Here is a tiny trained network, its code and every weight. The questions are about switching its units off for an input and a target symbol, where a switched-off unit gives its printed mean instead of its output.

import numpy as np


def w(rows, s, z=0):
    codes = np.array(rows[::2]) - 128.0
    scale = np.full(codes.shape[1], s)
    scale[-1] = z or s
    return codes * scale


def norm(h):
    return h / np.sqrt((h * h).mean(-1, keepdims=True) + 1e-5)


def f(y):
    return y / 2 * (1 + np.tanh(0.7978845608 * (y + 0.044715 * y**3)))


def softmax(a):
    e = np.exp(a - a.max(-1, keepdims=True))
    return e / e.sum(-1, keepdims=True)


def log_softmax(a):
    a = a - a.max(-1, keepdims=True)
    return a - np.log(np.exp(a).sum(-1, keepdims=True))


def net(x, mask):
    ids = ['ΓΔΘΛΣΦΨαβεζημπτω'.index(c) for c in x.split()]
    T = len(ids)
    res = E[ids] + P[:T]
    u = 0
    for l in range(2):
        r = norm(res)
        for j in range(3):
            rows = slice(2 * j, 2 * j + 2)
            q, k, v = (r @ M[l][rows].T for M in (Q, K, V))
            z = softmax(np.where(np.tri(T) > 0, q @ k.T / 2**0.5, -1e9)) @ v
            o = O[l][rows]
            res = res + np.where(mask[u + j], z, o[:, -1]) @ o[:, :-1]
        u += 3
        y = f(norm(res) @ A[l][:, :-1].T + A[l][:, -1])
        res = res + np.where(mask[u : u + 8], y, B[l][:, -1]) @ B[l][:, :-1]
        u += 8
    return log_softmax(norm(res)[-1] @ U[:, :-1].T + U[:, -1])


Q, K, V, O, A, B = {}, {}, {}, {}, {}, {}
E = w([
[239,200,188,130,142,70,86,106,154,181],'Γ',
[156,145,132,198,154,100,155,165,125,189],'Δ',
[162,200,44,127,214,127,57,167,88,169],'Θ',
[134,24,164,98,160,134,93,135,74,114],'Λ',
[163,86,92,253,132,84,85,172,87,58],'Σ',
[175,81,166,116,233,201,41,136,125,178],'Φ',
[143,168,157,72,103,89,131,51,145,44],'Ψ',
[139,134,208,98,160,112,145,156,83,23],'α',
[143,100,146,111,41,53,167,82,128,63],'β',
[121,81,120,175,73,188,144,144,51,183],'ε',
[104,203,163,111,102,113,130,113,62,82],'ζ',
[67,57,84,104,80,145,52,60,125,66],'η',
[173,70,98,130,113,205,99,105,199,31],'μ',
[194,153,46,118,178,146,6,204,154,27],'π',
[194,113,15,94,145,131,132,246,96,105],'τ',
[56,89,121,119,167,111,220,58,146,166],'ω',
],0.02)
P = w([
[249,109,126,171,191,14,164,57,16,117],'0',
[218,106,169,140,165,63,151,87,36,84],'1',
[180,114,178,135,155,110,152,124,60,93],'2',
[153,119,177,91,110,131,155,131,104,82],'3',
[113,108,175,77,96,161,155,162,119,77],'4',
[74,126,167,68,73,178,167,191,147,67],'5',
[48,125,173,52,51,197,170,221,179,66],'6',
[5,138,162,45,51,211,166,255,208,71],'7',
],0.0095)
Q[0] = w([
[100,116,147,5,82,215,189,67,61,40],'0.h1',
[164,73,173,64,174,139,113,227,90,116],'0.h1',
[108,124,52,212,171,135,102,109,167,106],'0.h2',
[156,153,155,164,192,120,134,110,192,234],'0.h2',
[230,111,80,139,102,96,77,225,210,154],'0.h3',
[117,81,184,87,107,199,171,151,136,109],'0.h3',
],0.027)
K[0] = w([
[49,66,148,121,67,199,167,27,209,193],'0.h1',
[54,143,178,156,159,231,59,166,174,127],'0.h1',
[207,155,116,197,142,61,165,110,93,109],'0.h2',
[181,119,204,150,182,108,114,30,65,205],'0.h2',
[251,118,58,109,173,181,98,227,172,111],'0.h3',
[28,171,172,84,115,203,123,171,195,111],'0.h3',
],0.026)
V[0] = w([
[225,145,97,107,111,108,115,172,62,130],'0.h1',
[122,204,121,146,149,127,72,138,171,133],'0.h1',
[10,120,228,143,95,54,59,113,117,189],'0.h2',
[101,140,91,194,181,134,25,5,169,106],'0.h2',
[89,231,149,134,88,167,91,63,25,121],'0.h3',
[195,96,84,53,47,108,80,214,106,156],'0.h3',
],0.014)
O[0] = w([
[167,136,127,91,89,57,123,169,132,152,192],'0.h1',
[160,160,193,132,109,180,121,155,118,115,56],'0.h1',
[73,173,173,197,147,59,72,167,138,134,3],'0.h2',
[123,116,155,164,135,247,69,119,122,117,88],'0.h2',
[105,156,188,83,110,136,119,101,72,141,154],'0.h3',
[136,107,137,93,78,129,77,178,175,147,181],'0.h3',
],0.011,0.012)
A[0] = w([
[82,117,200,196,106,160,95,102,112,162,2],'0.n1',
[163,105,175,135,100,116,178,59,208,123,178],'0.n2',
[156,208,128,124,87,118,117,27,188,97,71],'0.n3',
[174,60,131,143,89,72,21,101,132,104,165],'0.n4',
[221,150,81,192,158,125,144,164,160,155,77],'0.n5',
[194,108,254,218,39,86,191,129,213,162,127],'0.n6',
[108,161,102,191,38,93,102,142,96,138,159],'0.n7',
[181,184,103,108,231,106,63,130,180,200,145],'0.n8',
],0.016,0.0055)
B[0] = w([
[38,77,30,98,168,141,152,133,91,88,150],'0.n1',
[134,80,177,125,97,126,136,73,103,112,180],'0.n2',
[123,66,138,148,95,49,77,145,112,183,143],'0.n3',
[109,129,119,99,167,86,164,173,48,151,254],'0.n4',
[93,165,78,108,170,52,140,98,31,132,202],'0.n5',
[159,93,190,156,112,179,199,169,30,78,177],'0.n6',
[91,110,138,107,108,150,115,80,71,136,171],'0.n7',
[250,105,92,104,100,126,119,103,120,159,186],'0.n8',
],0.016,0.01)
Q[1] = w([
[186,161,51,128,119,160,93,110,99,44],'1.h1',
[82,59,123,159,43,139,198,136,89,113],'1.h1',
[162,189,108,82,182,131,5,107,172,174],'1.h2',
[130,188,57,101,109,185,108,203,95,142],'1.h2',
[51,43,222,160,120,44,149,128,172,103],'1.h3',
[148,212,151,152,51,138,131,154,63,181],'1.h3',
],0.022)
K[1] = w([
[184,138,111,120,200,149,112,130,159,146],'1.h1',
[94,175,98,100,97,149,170,173,194,26],'1.h1',
[220,141,129,129,199,93,32,93,66,148],'1.h2',
[170,161,87,122,149,149,129,157,138,56],'1.h2',
[27,154,132,146,4,170,176,149,189,145],'1.h3',
[165,188,104,159,97,103,78,157,76,131],'1.h3',
],0.026)
V[1] = w([
[119,70,187,132,116,132,166,62,199,81],'1.h1',
[81,100,130,193,91,136,163,116,151,253],'1.h1',
[135,165,196,147,198,120,222,101,147,173],'1.h2',
[65,79,156,154,160,152,137,91,60,149],'1.h2',
[149,81,189,134,193,99,71,105,132,36],'1.h3',
[115,83,119,193,99,130,175,99,108,197],'1.h3',
],0.029)
O[1] = w([
[181,83,157,139,143,83,121,88,8,127,46],'1.h1',
[127,222,53,166,80,75,170,108,83,132,5],'1.h1',
[114,174,191,87,142,142,155,57,125,63,64],'1.h2',
[129,148,145,209,68,148,63,120,135,60,197],'1.h2',
[88,164,140,110,248,91,172,93,152,197,127],'1.h3',
[142,83,96,198,87,149,115,123,150,156,156],'1.h3',
],0.013,0.021)
A[1] = w([
[122,162,120,237,153,212,252,68,147,103,98],'1.n1',
[148,224,182,111,106,92,56,121,84,106,35],'1.n2',
[70,86,160,93,92,165,153,96,181,124,29],'1.n3',
[214,140,160,127,119,80,163,141,113,142,2],'1.n4',
[198,144,130,53,101,112,164,130,131,129,66],'1.n5',
[115,157,98,167,195,84,139,32,163,135,95],'1.n6',
[66,87,164,149,104,117,118,81,176,76,208],'1.n7',
[51,69,110,88,134,180,93,89,98,107,114],'1.n8',
],0.024,0.0018)
B[1] = w([
[226,186,112,163,161,137,207,139,195,1,152],'1.n1',
[109,220,128,44,83,106,137,69,143,120,195],'1.n2',
[128,151,157,193,58,68,111,100,150,94,208],'1.n3',
[112,168,131,151,158,185,122,94,149,160,168],'1.n4',
[54,93,65,145,116,98,178,157,145,162,204],'1.n5',
[170,86,166,196,131,153,102,143,205,164,142],'1.n6',
[145,182,107,112,173,97,148,201,95,158,228],'1.n7',
[91,117,110,133,153,171,125,47,138,128,251],'1.n8',
],0.026,0.015)
U = w([
[181,118,55,62,181,94,126,207,148,181,212],'Γ',
[116,133,187,119,85,214,77,133,254,171,101],'Δ',
[197,124,90,186,38,100,61,175,88,126,131],'Θ',
[84,83,104,170,68,84,185,72,172,119,1],'Λ',
[123,140,172,93,67,208,140,182,99,117,82],'Σ',
[152,154,180,193,148,88,77,128,158,235,135],'Φ',
[141,132,124,127,130,124,113,141,133,139,53],'Ψ',
[89,107,219,119,221,80,148,132,151,159,88],'α',
[129,189,145,172,114,211,175,129,126,239,73],'β',
[169,120,144,159,184,50,126,166,20,176,141],'ε',
[156,68,147,87,142,194,121,66,85,153,190],'ζ',
[183,165,118,187,180,153,190,142,161,96,169],'η',
[135,114,135,132,147,64,72,159,156,122,88],'μ',
[35,174,89,192,176,180,108,146,110,134,94],'π',
[141,196,134,54,110,89,97,104,115,119,246],'τ',
[116,108,241,128,144,147,118,227,131,110,112],'ω',
],0.0086,0.0038)

Each question gives the input, a string of symbols that net reads in full, and the target symbol t.
The units are the heads (2 rows each of Q, K, V and O) and the neurons (one row each of A and B). Each row of codes is followed by its name. A weight is (code - 128) times the scale printed after its matrix; where a second scale follows, it is the last column's (O, A, B and U).
mask holds one flag per unit, layer by layer, with each layer's heads first. A switched-off unit (its flag False) gives its mean, the last column of its rows in O or B, instead of its output. The means were averaged over made-up inputs and are rounded, as every weight is.
A unit's drop is (log p(t) with every unit on - log p(t) with that unit switched off) / (log p(t) with every unit on - log p(t) with every unit switched off).
The circuit of an input: a set's keep is (log p(t) with only the set's units on - log p(t) with every unit switched off) / (log p(t) with every unit on - log p(t) with every unit switched off). Starting from the 12 units with the biggest drops (on a tie, the unit counted first), units are removed one at a time, each time the one whose removal leaves the highest keep (on an exact tie, the one counted first), for as long as the keep stays at least 0.8.
circuit, biggest first: the units of the circuit, biggest drop first
k most important neurons of layer l: the k neurons of layer l with the biggest drops, biggest first
which heads matter: for each layer, one digit per head in row order, 1 if its drop is at least 0.15 and else 0, layers parted by /
input Θ Θ Δ Δ, target Σ: circuit, biggest first : [0.n6; 1.h3]
input η π Σ Λ ζ Γ, target ω: circuit, biggest first : [0.n6; 0.h2]
input μ Λ Σ Φ π β, target Δ: circuit, biggest first : [1.h1]
input β Λ η Δ η, target π: circuit, biggest first : [0.h2; 1.n7]
input Γ Θ ζ μ Γ, target ε: circuit, biggest first : [0.n6; 1.h1; 0.h2]
input ε τ Φ Φ Ψ Λ Γ, target Γ: which heads matter : 011 / 010
input Λ Λ ζ, target τ: circuit, biggest first : [0.h3; 1.n2]
input ε α Ψ Λ ζ Σ Γ, target ζ: 2 most important neurons of layer 1 : [1.n7; 1.n4]
input ε α Δ β ζ, target τ: which heads matter : 010 / 000
input Δ η Φ Φ Γ, target Θ: which heads matter : 000 / 010
input α Λ ε, target Θ: circuit, biggest first : [0.h2; 1.h3]
input ζ μ Σ ζ, target ζ: circuit, biggest first : [0.h2; 1.h1]
input Φ Λ β ω μ ζ α, target ζ: circuit, biggest first : [1.h1; 0.h2]
input Λ μ β Θ Λ η β Ψ, target π: which heads matter : 110 / 010
input Σ π α ζ Δ Δ, target ζ: which heads matter : 000 / 100
input Γ Δ ζ ζ Λ, target τ: which heads matter : 001 / 000
input Θ Γ Σ, target Σ: which heads matter : 100 / 000
input μ Φ Σ Λ β η π Λ, target Δ: which heads matter : 001 / 100
input μ Θ Λ μ Θ η ζ, target π: which heads matter : 110 / 010
input ζ α Γ Λ Φ Ψ ε, target Θ: circuit, biggest first : [1.h3; 0.h2]
input η β Λ Δ, target Θ: which heads matter : 010 / 010
input η Φ Φ Γ, target Θ: circuit, biggest first : [0.n6; 1.h2; 0.n8]
input ε ε ω, target η: circuit, biggest first : [1.n1; 0.h3]
input τ Σ μ Φ Δ Θ ω ζ, target η: circuit, biggest first : [1.n1; 0.h3]
input Δ Δ Θ α Σ, target ζ: which heads matter : 000 / 100
input α Λ Φ Λ, target ω: which heads matter : 110 / 000
input ω τ Λ Λ ζ Φ μ ζ, target ζ: which heads matter : 000 / 100
input μ π μ, target Δ: which heads matter : 010 / 100
input Φ η Σ, target Θ: circuit, biggest first : [1.h2]
